Below is a small trained network, with its code and all its weights. Each question gives an input and a class and asks what happens when units are switched off, that is, made to give their printed mean instead of their output.

import numpy as np


def w(rows, s, z=0):
    codes = np.array(rows[::2]) - 128.0
    scale = np.full(codes.shape[1], s)
    scale[-1] = z or s
    return codes * scale


def f(y):
    return y / 2 * (1 + np.tanh(0.7978845608 * (y + 0.044715 * y**3)))


def log_softmax(a):
    a = a - a.max(-1, keepdims=True)
    return a - np.log(np.exp(a).sum(-1, keepdims=True))


def net(x, mask):
    res = np.array(x, float).reshape(1, 8) / 4 @ E
    y = f(res @ A[0][:, :-1].T + A[0][:, -1])
    res = res + np.where(mask, y, B[0][:, -1]) @ B[0][:, :-1]
    return log_softmax(res[-1] @ U[:, :-1].T + U[:, -1])


A, B = {}, {}
E = w([
[176,159,222,109],'x0',
[67,150,162,219],'x1',
[168,250,53,149],'x2',
[127,131,129,127],'x3',
[129,130,127,128],'x4',
[131,129,129,129],'x5',
[215,74,127,180],'x6',
[128,124,129,127],'x7',
],0.013)
A[0] = w([
[181,196,122,173,131],'neuron 0',
[58,88,1,144,2],'neuron 1',
[130,169,113,141,27],'neuron 2',
[206,121,80,20,98],'neuron 3',
[151,214,100,115,73],'neuron 4',
[48,205,168,61,27],'neuron 5',
[136,114,88,26,67],'neuron 6',
[192,214,251,112,24],'neuron 7',
[247,78,140,234,76],'neuron 8',
[168,189,91,147,75],'neuron 9',
[97,168,153,208,84],'neuron 10',
[164,143,140,81,72],'neuron 11',
],0.01,0.0053)
B[0] = w([
[77,93,158,105,221],'neuron 0',
[248,86,101,119,213],'neuron 1',
[99,99,145,136,142],'neuron 2',
[43,171,157,224,254],'neuron 3',
[114,59,183,90,212],'neuron 4',
[84,135,29,98,207],'neuron 5',
[92,122,124,206,205],'neuron 6',
[248,81,47,155,249],'neuron 7',
[36,179,56,59,244],'neuron 8',
[114,28,174,97,200],'neuron 9',
[99,158,152,207,189],'neuron 10',
[140,131,111,160,160],'neuron 11',
],0.011,0.009)
U = w([
[83,174,45,58,101],'0',
[233,106,84,169,124],'1',
[99,161,163,248,84],'2',
[95,34,223,68,89],'3',
[137,152,133,126,255],'4',
],0.012,0.015)

Each question gives the input, the list of numbers given to net, and the class t.
The units are the neurons (one row each of A and B). Each row of codes is followed by its name. A weight is (code - 128) times the scale printed after its matrix; where a second scale follows, it is the last column's (A, B and U).
mask holds one flag per neuron, in row order. A switched-off neuron (its flag False) gives its mean, the last column of its row in B, instead of its output. The means were averaged over made-up inputs and are rounded, as every weight is.
A unit's drop is (log p(t) with every unit on - log p(t) with that unit switched off) / (log p(t) with every unit on - log p(t) with every unit switched off).
The circuit of an input: a set's keep is (log p(t) with only the set's units on - log p(t) with every unit switched off) / (log p(t) with every unit on - log p(t) with every unit switched off). Starting from all 12 units, units are removed one at a time, each time the one whose removal leaves the highest keep (on an exact tie, the one counted first), for as long as the keep stays at least 0.8.
units of the circuit, in order: the units of the circuit, biggest drop first
unit that matters most: the unit with the biggest drop
k most important neurons: the k neurons with the biggest drops, biggest first
drop when u is switched off: that unit's drop, to one decimal
input [-1,6,-1,2,5,-6,-8,-1], class 0: unit that matters most -> neuron 5
input [3,-1,-5,1,8,8,5,4], class 4: units of the circuit, in order -> (neuron 9; neuron 8)
input [-1,-7,2,-3,3,-5,-6,7], class 2: units of the circuit, in order -> (neuron 3; neuron 6)
input [3,1,1,-4,2,-2,-2,7], class 1: units of the circuit, in order -> (neuron 8; neuron 3)
input [3,6,7,-2,-2,-6,3,-7], class 3: 3 most important neurons -> (neuron 9; neuron 0; neuron 4)
input [-5,2,-4,-6,1,-2,0,-6], class 1: units of the circuit, in order -> (neuron 1; neuron 8)
input [0,-8,7,4,4,-1,2,0], class 2: 2 most important neurons -> (neuron 3; neuron 6)
input [0,-7,8,-3,4,-7,-6,1], class 3: units of the circuit, in order -> (neuron 4; neuron 9)
input [5,-6,3,-7,-4,-3,4,-6], class 2: 2 most important neurons -> (neuron 3; neuron 1)
input [-3,8,0,2,-1,5,-8,-2], class 0: 2 most important neurons -> (neuron 5; neuron 3)
input [-6,-7,-3,8,-3,1,-6,-6], class 2: units of the circuit, in order -> (neuron 6; neuron 3)
input [8,8,7,-7,3,-5,2,0], class 1: 2 most important neurons -> (neuron 7; neuron 3)
input [-1,-8,-6,7,-1,-5,7,3], class 2: 3 most important neurons -> (neuron 3; neuron 6; neuron 5)
input [7,1,5,0,8,6,7,-1], class 0: 3 most important neurons -> (neuron 8; neuron 0; neuron 1)
input [-8,6,4,5,7,-1,5,-6], class 1: units of the circuit, in order -> (neuron 1)
input [4,-5,3,5,-4,1,0,-1], class 2: 2 most important neurons -> (neuron 3; neuron 1)
input [6,-6,-3,-1,-4,4,-3,-8], class 1: 2 most important neurons -> (neuron 7; neuron 8)
input [-4,-3,3,-3,6,-5,4,4], class 4: 2 most important neurons -> (neuron 7; neuron 5)
input [-7,-8,7,-8,-5,-8,-2,-5], class 2: 3 most important neurons -> (neuron 3; neuron 6; neuron 7)
input [8,6,-6,2,-5,-3,0,2], class 1: units of the circuit, in order -> (neuron 7)
input [-7,-1,-4,-1,0,0,3,5], class 1: drop when neuron 1 is switched off -> 0.6
